Table B holds the same points as the rows below and some others, measured another way and shuffled. Each row below is followed by which row of B it is.
B:
0: [  55   15 -107  -72   80  -52 -141   -1   40   59  -57   29  -90 -162
   48 -196 -126  140 -201  149 -240   81    7    2 -279  -10 -165   16
  143  133   80  -53  -33 -189   65   92  170   11]
1: [ -71  -29 -126 -146  128   31 -243  -30   95  -18  -72  127  103 -173
 -127 -147   17  128 -154   65 -264   67  -68  -30 -189  -63  -18 -261
  154  165  -28 -117 -122  -90   -6   31  203  121]
2: [  58   99  -59   -1  156   15 -118  -16    1    5  118   44   28   48
  242 -251 -167   30 -171  255 -187  -15  198    1 -203  -38 -216   98
  172   55   56   59   60 -153  103   27   44   38]
3: [  93  -79   27  212    8 -313 -236   -7   56  -12 -162 -162   -3 -249
  205    0  -12  124   33  118 -249  190  100    9  -64  -30 -240  129
   23   33  224   30  -36    9  212    3   84  -49]
4: [-120  122 -191 -161  115  123  -84  -84  -32 -179  114  249  299   20
  -96 -322   14   74 -191    4 -103 -139  -58  -45 -100  -90   71 -405
  198  113 -143  -78 -123 -188  -95  -20  166  157]
5: [ -55  121 -207 -123   73   99 -163 -106    9 -128  -14  188  239 -106
 -105 -368   -1  168 -247   65 -231  -21  -29  -16 -216  -95  -71 -364
  256  156 -126  -62 -166 -206   -6  -34  258  126]
6: [   5   82 -114    5 -183 -258  145  -18 -145 -255  -26  -20   99 -117
  -72  -39   38   90    4 -232  151  -88 -250    8   70   58   74 -121
  -23   18   51 -114 -118 -196 -108   58  101  -22]
7: [ -76    8   55  122  -49 -212 -157  -21   15 -309  -54  -84  363  -49
   -8  183  203  -38  207 -108   23   33  -31   33  254  -36   19 -136
  -28  -18   13  -43 -123  149   17 -129  -16  101]
8: [  67    1  -59  -35   91  -69 -187   13   62   76  -70  -21  -95 -162
   98 -135 -121  125 -161  188 -263  118   58   13 -261   -3 -213   87
  132  118  104  -26  -12 -133  104   75  140    8]
9: [  38  127 -116   87 -249 -250    2  -75  -91 -298 -175  -83  203 -221
 -108  -81   92  181  -17 -173   -5   40 -183   72    1   12 -103 -146
   78   66  -11  -70 -218 -150    8  -47  207  -14]
10: [ -79   57    7 -102  256  144 -252    6   92  -64  142   93  233  129
  102  -66   -8  -84  -52  224 -170   -9  177    6  -54  -76  -74  -65
  159   62  -69    1   23   44   34  -61  -21  186]
11: [ -94  149    2 -124   16    0   93   39  -88 -288  220   40  253  233
    2  112   45 -164   79  -92  241 -186  -72   38  186   38  125  -37
   -4  -33  -85  -75    0  -22 -169  -22 -118  131]
12: [-109 -142    3 -323  207   24 -126  146  131   84   44   68 -137  -32
 -160  251  -14  -82   -7    1  -30   22 -188  -34  -60   78  183   -1
  -46  121   53 -221   43   25 -171  179  -33  134]
13: [ -79  -68   92 -144   16 -126 -103  117   82 -127  -46 -101   50  -38
 -149  416  119 -106  170 -100   85   69 -189   54  141   84  104   61
 -100   44   29 -182  -31  143 -118   47  -70  113]
14: [  43  -22  -33 -145  159  -68   19  102  -10  114  144   23 -227   28
  161  -35 -213  -26 -117  125  -23  -48   -8  -39 -166   74  -20  212
    4   52  161  -69  140 -175  -53  207  -39  -11]
15: [  46   32   11   10  182   -9 -220   16   76   46   50  -24   15    4
  229 -103 -122    7  -95  281 -238   79  211   18 -174  -40 -232  151
  135   60   86   49   59  -39  137    6   19   60]
16: [  68  160   -9   20   -9 -130  158   39 -138 -150  204  -51   25  167
  250  -56 -143  -79  -17   40  164 -149   52   34   29   63  -76  219
   14  -55   89   29   94 -168  -34   59  -96  -21]
17: [ -83   60   19  -61  212   19  -11   40  -39 -123  303   92  178  267
  217  -20  -57 -179   31   92   91 -186  115  -42  108  -17   87   14
   13  -45   24    8  116  -14  -78   17 -165  118]
18: [  11  191  -34  248  -24 -151  -51 -119 -118 -330  107  -11  430   91
  278 -234   37   11   33   58  -15  -97  199   20  130 -106 -162 -101
  124  -66    3  131  -67  -57  119 -174   10   43]
19: [-117  112 -161   73    0  -84  -64 -149  -94 -338   63  168  478  -24
   -8 -298  127   88  -30 -114  -38 -148  -35  -58  114 -127   81 -474
  127   20  -83  -17 -181 -105  -29 -117  141  107]
20: [  70   10 -121    7   65 -111 -145  -25   20   43  -71   20  -57 -198
  102 -260 -119  183 -197  147 -266   84   34  -14 -270  -29 -192   -4
  150  119  116  -18  -39 -204  106   82  190  -16]
21: [ -80  -98  116  125  154 -145 -357    9  136 -132  -45  -76  290  -48
  118  193  156  -70  189  105 -180  128  148    2  166  -84  -56  -45
   -3    2   75    5  -38  257  125 -120  -62  133]
22: [ -82   60   35 -185  -67 -110  127  112  -55 -245  103  -46   93  113
 -138  335   76 -150  147 -210  303 -110 -256   59  208  125  196   36
 -111   -3  -22 -180  -13   11 -232   68 -116   94]
23: [ -49 -100 -100 -134  130  -54 -210   11   98   46  -82   88  -23 -211
  -94  -71   -8  117 -117   45 -233   80 -105  -53 -170  -26   12 -162
   73  148   70 -132  -72  -79  -16  101  152   70]
24: [-157  -45  -43 -422  264  170  -32  138   70   40  215  193  -57  143
 -155  139  -56 -150  -67    1   70 -130 -181  -51  -49   63  266  -81
   -8  108  -44 -222   80  -50 -267  180  -70  185]
25: [  41  146  128   60  -78 -156   25   71  -51 -256   85 -200  158  157
  152  271   23 -160  178    8  187  -15   48  132  186   76 -116  289
  -34  -71   31   16   36   67    0  -66 -160   48]
26: [  70  -91   60   28  -85 -342  -14  105    7  -28 -118 -202 -172 -184
   39  277  -15   24  112  -76   40  114 -151   39   29  119  -41  253
 -126   17  230 -107   10  -11    1  132  -18  -67]
27: [ -73   88   16  -90  -84 -109   20   42  -38 -293   25  -56  216   50
 -122  233  119  -80  129 -160  182  -46 -172   69  185   59   89  -45
  -33   11  -59 -125  -88   31 -137  -31  -38  110]
28: [ -21   85 -164 -178  -50  -97  191   17 -138 -135  107  105  -26  -18
  -81 -127  -86   53 -129 -158  148 -175 -254  -30  -58   73  138 -117
   18   59   20 -147  -37 -288 -197  155   87    5]
29: [ -47  -40   89   62   84  -77 -388    0  168 -132 -151 -104  266 -117
   -7  186  160   -2  118  121 -239  213   96   70   50  -66 -164  -38
   79   70   -4  -28 -110  222  139 -141   34  151]
30: [ 113  221  -71  165  -88 -165   70  -65 -147 -210   88  -58  152   45
  275 -262 -116   65  -84   84    2  -78  129   53  -56  -15 -245  107
  128  -28   56  105  -11 -222  101  -44   49  -47]
31: [-100  123  -68  220  -37 -164 -120 -151  -89 -429   42   60  596    9
   92 -176  202   33  102  -95  -13 -105   67  -17  248 -143    6 -384
   89  -44  -63   51 -179   24   47 -215   59  111]
32: [ -25  100 -161 -197  -36  -58  180   18 -126 -135  114  114   -9    0
  -94 -129  -84   42 -135 -144  138 -174 -244  -22  -70   71  133 -118
   32   65   -2 -147  -40 -285 -196  152   85   25]
33: [  53   -6  -63   11   43  -94 -250  -22   88   10 -159  -34    5 -233
   25 -119  -36  166 -131  150 -308  170   34   23 -223  -35 -229   -9
  151  133   71  -33  -88  -86  139   13  186   25]
34: [  55  135  -56   83   75  -57  -76  -46  -51 -106  105   10  139   48
  258 -246 -110   33 -108  179 -113  -44  183   11  -98  -52 -198   53
  151    8   51   82   21 -145  106  -28   37   20]
35: [  11  -55   77 -142  258  -16  -67  151   62  132  200  -17 -188  143
  229  139 -181 -159  -11  211  -17  -23  105  -16  -81   70  -25  328
  -32   17  159  -39  213  -10  -29  166 -169   48]
36: [  54  -81  196    6   82 -215  -84  172   67   14   45 -227 -135   55
  204  416  -58 -169  193  101   60   93   55   56  100  115  -85  452
 -140  -36  216  -39  157  142   29   88 -213   12]
37: [  47  -13    2   -6  -81 -232  -69   50   13  -87 -128 -133  -38 -179
  -31  146   11   67   33  -54  -30  108 -135   51  -24   67  -80   99
  -20   62  112  -98  -60  -42   11   60   65   -8]
38: [ -26  154   16   39   58  -67   48    0  -99 -239  233   12  253  228
  221  -27  -23 -131   65   31  144 -168  101   19  150  -10   -7   46
   26  -66    5   44   53  -41  -36  -49 -121   76]
39: [-121   -6 -200 -104  154   37 -182  -96   22  -97   24  248  240 -122
  -88 -329   36  140 -178    8 -220  -64  -64  -98 -122 -120   84 -460
  165  130  -50  -92 -138 -151  -42   14  205  125]
40: [ -54  145 -148 -303   33   59  234   52 -135 -118  241  163  -26  147
  -80 -109 -139  -47 -159 -104  221 -253 -228  -20  -72   94  181  -66
   36   62  -50 -154   33 -295 -271  176    9   66]
41: [-119  -32 -129 -233  182   62 -100   15   34  -32  101  204   79  -27
 -108 -109  -13   21 -125   -6  -80  -91 -127  -82  -88  -25  164 -267
   73  118  -24 -146  -37 -113 -138   99   82  130]
42: [ 148  198  -42  285 -226 -297  -17  -96 -123 -282 -117 -186  203 -130
  203 -172   -7  155  -11   19  -59   68   90  101  -12  -16 -337   96
  122  -15   74  102 -123 -145  190 -119  132  -77]
43: [ 119  -45  127    2  -22 -245  -63  149   54   40  -73 -259 -233  -81
  135  324  -91  -44   93   92   -1  161  -12   96  -43  139 -185  461
  -76   17  210  -57   90   27   62  115  -83  -42]
44: [  12  -91  129   33  230  -90 -293   86  142   74   26 -105  -14    7
  240  161  -56  -85   68  258 -206  134  212   11  -36  -10 -164  248
   11   25  162   19  108  141  140   14 -103   73]
45: [-149 -138   93 -283  245   38 -185  162  158   26   86   34  -19   68
 -116  381   53 -187  107   24   12   23 -113  -13   70   61  192   35
  -81   73   29 -194   66  172 -155  109 -133  183]
46: [ -62 -113  205 -106  212  -60 -219  173  158    9   68 -129  -10  109
   88  472   33 -230  209  128   -1   94   63   44  132   64   17  278
 -105    3  110  -83  120  253  -20   41 -226  141]
47: [ -85  163  -78  -87  106  102  -78  -49  -29 -225  164  133  326  145
   30 -161   16  -41  -70   58  -11 -126   53    8   10  -65    2 -199
  153   41 -133  -15  -54  -72  -55  -75   31  158]
48: [ -71   17   60 -151  -39 -106   -9  104   17 -204   12  -79   99   36
 -151  361  106 -118  155 -148  178   -4 -206   70  172   98  121   38
  -79   28  -17 -169  -42   79 -154   30  -76  109]
49: [ -64    0 -127 -276  121   41  -15   51   11    5   74  149  -55  -35
 -124  -71  -77   29 -162   -9  -34  -67 -180  -41 -154   39  116 -133
   64  131   -5 -173  -23 -181 -155  159   90   91]
50: [ 111  193  -19  102 -113 -202  146    0 -156 -198  106 -109   55   79
  235  -80 -119   -5   -9   16  129  -90   41   66   12   58 -162  216
   37  -49   92   47   31 -189   25   16  -29  -56]
51: [ 168  195  -40  274 -252 -309  -35  -88 -103 -262 -159 -214  167 -174
  169 -141   -7  174  -20   23  -82  105   65  124  -46   -2 -362  125
  123    3   72   87 -134 -144  196 -107  157  -81]
52: [ -32  -50   40  -88  -78 -200  -61   86   43 -145 -109 -113   20 -133
 -161  323  106  -16  132 -155   73   85 -234   59  103   91   68   29
  -89   57   58 -176  -78   58  -98   55    9   56]
53: [  91  165  -79  -28  -38 -112  165   23 -143 -104  150  -16  -53   78
  180 -158 -187   11 -122   39  103 -131   -8   29 -102   67 -101  172
   58    5   80    1   59 -275  -41  103    7  -41]
54: [-127  127  -67 -192   67   52   93   19  -87 -250  238  137  248  211
  -55    7   26 -131   10 -111  208 -229 -126  -11  134   23  201 -172
   21    8 -103 -109   -9  -83 -215   15  -65  147]
55: [  82  162 -141  -59  -52 -100  147   -9 -140  -99   96   26  -48   -2
  101 -238 -174   83 -184   11   48 -115  -59   17 -161   55  -98   64
  100   46   52  -28    2 -320  -46  105   89  -36]
56: [ -23  -50   57  -52  262  -47  -87   92   33   50  221   26  -36  152
  272   49 -128 -144   13  179  -23  -73  140  -49    4   13   12  180
  -25  -14  150   -1  171    3   -6  102 -160   61]
57: [   4   34   63  -22  252   77 -278   32  114   24  105  -12   96  102
  234  -25  -89  -78  -47  327 -229   66  272   30 -119  -53 -214  149
  144   46   29   54   82   55  126  -38  -52  125]
58: [  15  127   23 -129   86  -56  226  116 -131  -91  335    0  -67  297
  225   60 -184 -192    1   26  281 -235    0    8   62  114   64  279
  -55  -66   91  -27  186 -159 -155  141 -210   17]
59: [ -61  117 -125   56 -105 -158    1  -96 -106 -341   -9   67  364  -70
  -62 -153  117   86   -1 -170   40  -96 -126   -3  112  -51   49 -325
   75   30  -53  -51 -180 -114  -54  -79  129   62]
60: [  56  129   -1   45    6 -154  140   36 -137 -151  208  -44   38  162
  273  -50 -136  -85   11   35  162 -150   62   16   59   51  -52  198
  -13  -68  106   35   99 -145  -30   55 -112  -19]
61: [  89   76  -35   72 -169 -216 -117  -24    7 -163 -205 -159   76 -230
  -43   20   41  149  -13  -16 -117  157  -73  101  -82   25 -227   45
   88   85   43  -50 -152  -74   97  -38  170  -10]
62: [   4  -10  -44 -296  184   16  118  153  -24  130  223   70 -299  118
   77   31 -237  -93 -132   69   95 -127 -106  -38 -163  127   98  226
  -29   61  117 -135  178 -212 -177  276  -80   21]
63: [-123  -57   68 -276  306  136 -162  135  121   43  198   81    6  180
   22  211  -44 -203   19  149  -17  -39   23  -17   -3   28  107   79
    2   61    1 -118  124   94 -117   89 -151  189]
64: [-112 -136  152 -188  256   12 -247  161  180   25   78  -40   15   91
    3  408   51 -205  150  116  -38   76   14   15   87   39   88  143
  -75   43   58 -120   95  235  -59   54 -175  175]
65: [  21  121  159   30  -13 -121    6   96  -23 -218  130 -186  130  208
  179  312    6 -208  189   48  189  -23   78  119  192   81  -95  327
  -51  -77   34    7   78  108   -2  -49 -210   72]
66: [ -98   37 -184 -170   45  -63  132  -13 -113 -152  153  200  101    2
  -90 -183  -24   37 -112 -171  116 -222 -235  -89    5   12  243 -294
   18   56    2 -149  -53 -244 -214  134   77   53]
67: [ -43  -11 -162  -90  106    1 -233  -66   68  -25  -86  132  114 -215
  -86 -258    5  184 -193   76 -299   67  -46  -38 -229  -78  -66 -288
  190  166  -10  -86 -140 -139   38   19  247   89]
68: [ -74 -166  -10 -289  167  -60  -82  153   97  111   21   40 -215  -86
 -130  228  -47  -47  -17  -25  -17   24 -226  -47  -76  101  178   45
  -81  113  117 -226   54  -23 -163  231  -17   78]
69: [   1  -51 -130  -19   94 -132 -110  -26    5   18  -14   86  -15 -177
   64 -228  -75  142 -143   52 -190    7  -36  -78 -164  -35  -30 -130
   80   93  129  -56  -37 -182   21  109  149   -1]
70: [-101  161  -55  -86  126   96  -56  -33  -41 -232  222  129  340  209
   67 -128   11  -95  -35   62   34 -162   74    2   61  -59   30 -165
  129   10 -120   -4  -20  -47  -69  -73  -31  167]
71: [  -1  -49  -83 -113   86  -47 -219   11  101   39 -124   25  -37 -219
  -79  -65  -28  138 -135   85 -255  130  -71   -3 -218  -10  -92  -81
  110  158   44 -112  -81  -88   37   72  184   60]

[   5   53 -121 -308  233  149   60   34 -107   97  275 -100   82  -20
  202 -251  -27  238  -36 -187  302  362 -118  -21 -158 -369 -115    2
  129   77]	59
[  55  -82 -225  -40  211 -194   64  -16  125   39  -24  -64   25  164
  147  -73   74  314   15   62  -66  236   95 -182  -31  129  160  214
  -20  -58]	66
[ 232  124 -170   17 -119 -291 -199 -105  -31 -382 -351  -14 -153  148
    2 -155 -148  -97 -126  315 -192  -98  207  -95  280  232  204  172
 -212  -15]	10
[-129  104   70  114 -158   25 -227  -65  -97  116   41  -47  -90    3
  -56  -47  200  103  -40  -57 -236  -97  117  229    2  292   53 -170
   43  -60]	33
[  67 -205 -162 -106  122 -132  122   11   73  149  -13  -21   67  197
   15   43  137  295  -58  -30 -116  300  105 -200 -288  222   43  323
  -23   -3]	28
[   8  161   31   24  -45  224 -201  124   78  103  218   81 -170  137
   38  -15  229   56   62    7 -146 -131   27  -20   54   89   44 -522
   15 -192]	14
[  33  228    9  -84 -184   38 -276 -112 -323 -221  -54 -105  -90 -127
  -41 -285 -158 -143 -147    0   23  -74   50  257  149  -86  -51  -58
  -18  109]	21
[  13   18  -73 -247   10   73  -51  -87 -344  -60   80 -146   71 -151
  -32 -264 -171    6 -148 -174  178  244  -21  157 -136 -257 -182  219
   62  201]	7
[ 157  164 -127   49 -153 -310 -230 -150  -60 -346 -361  -54 -140  119
   29 -184 -113  -46 -145  289 -193 -116  210   11  283  284  229  178
 -178    5]	63
[  37 -238 -173   26  128   73   28  142  133  183  165   56  -17  141
 -166  167  194  126   98  -19 -269  122  126 -239 -180  174   -6  -23
  -25 -152]	55
[-100  245  137   38 -123  233 -255   51  -27  152  217   23 -154   55
   67  -88  250   95   13  -70 -110 -141    6  185   41  106   30 -540
   79 -137]	8
[-107  -64   77  -88 -138  103  -56  -56 -244  215   90  -70   51  -49
 -138  -36  130  120 -137 -235  -89  158   52  212 -337  146 -142  116
   90  114]	37
[  98 -178 -184 -123   28  154  -77   73 -250 -106  133  -37    1 -142
 -338  -29 -174 -229  -17  -72  -90  115   89  -51  -89 -206 -233  116
  -37   62]	65
[ -67  -34  130   50 -284  164 -203   -6 -222  140   48   16  -70  -26
 -306   69  163  -87 -105 -137 -302  -87  126  205 -219  289 -132 -102
   10   23]	3
[  31    1 -104  140   -1  -33 -144   52  148   36   12   41 -135  175
  -43   59  194   98   69  125 -325  -89  167 -111   78  309  158 -172
  -72 -194]	62
[ -47  261  -12  -59   76   -4 -115  -36   63   78  101  -59  -76  123
  337 -235  156  320  -14   -8   79   70  -29   80   94   37  168 -254
   71  -77]	49
[ 153  -95 -138 -196  131  339   -8  252   11   63  343   92  -57   81
 -129   39   44  -67   74  -72   -6  125  -30 -253 -156 -247 -182 -282
   -6 -100]	16
[ 264   18 -289 -149  134 -163  -29    2   18 -296 -134  -26  -58  133
   80 -174 -191  -11  -55  215   13  133   91 -256  155  -86   97  201
 -143   -5]	70
[  13  -57 -128 -282  139   38   67  -44 -231   40  125 -137  124  -71
   50 -217  -96  164 -118 -194  213  380  -45   38 -236 -252 -153  287
   82  179]	22
[ -35 -217   13 -204   13  419   25  167 -214  304  410   30   65  -69
 -294   89  127  -11  -11 -345  -31  225  -40    5 -480 -159 -361 -105
  121   45]	51
[ -13   43  -94 -195  230  122   59   79   72  209  278  -30   23  121
  251 -133  152  342   32 -129  152  287  -80  -96 -152 -146    1 -144
  110  -59]	32
[ 203   82  -90   93 -238 -147 -272  -35  -57 -324 -283   45 -205  132
 -188  -29  -65 -232  -97  284 -349 -236  242  -57  223  325  133    6
 -217  -67]	57
[ -32   24  -23  121  -78  -69 -151  -24   59   84  -37   -3  -92  140
  -25   17  217  164   -3   50 -287  -60  154   26   11  374  142  -90
  -30 -119]	69
[-136 -132  122  -45 -186  186  -76  -24 -290  286  146  -48   52  -83
 -269   41  174   56 -125 -288 -169  116   66  245 -414  188 -222   63
  104  104]	26
[  -3  323  102   20 -228  254 -389   25 -179 -114  132   17 -211  -52
  -53 -178   32 -193  -21   15  -98 -283   32  236  232  -40  -36 -561
   -2  -83]	44
[ 137   57  -92  -87   32  232 -132  178   45  -37  204   93 -143  113
  -54   -9   57  -80   55   47  -85  -39   25 -170   29  -90  -47 -364
  -44 -143]	34
[-169  -85   49  -69  -42  178  -62  -26 -245  269  224  -97   65 -116
 -144  -44  137  133  -62 -295  -65  180   22  236 -305   43 -183   24
  142   80]	61
[ 226  -10 -219 -243  160  197  -30  166  -42 -145  198   35  -49   54
  -35 -112 -138 -112   23   30   99  145  -25 -252   10 -345 -123 -125
  -60  -33]	38
[-154  367  124    9  -80   52 -242 -102  -58  112  105  -80 -107   40
  296 -273  206  273  -56  -67   39  -50  -23  306  123   97  139 -370
  111  -48]	23
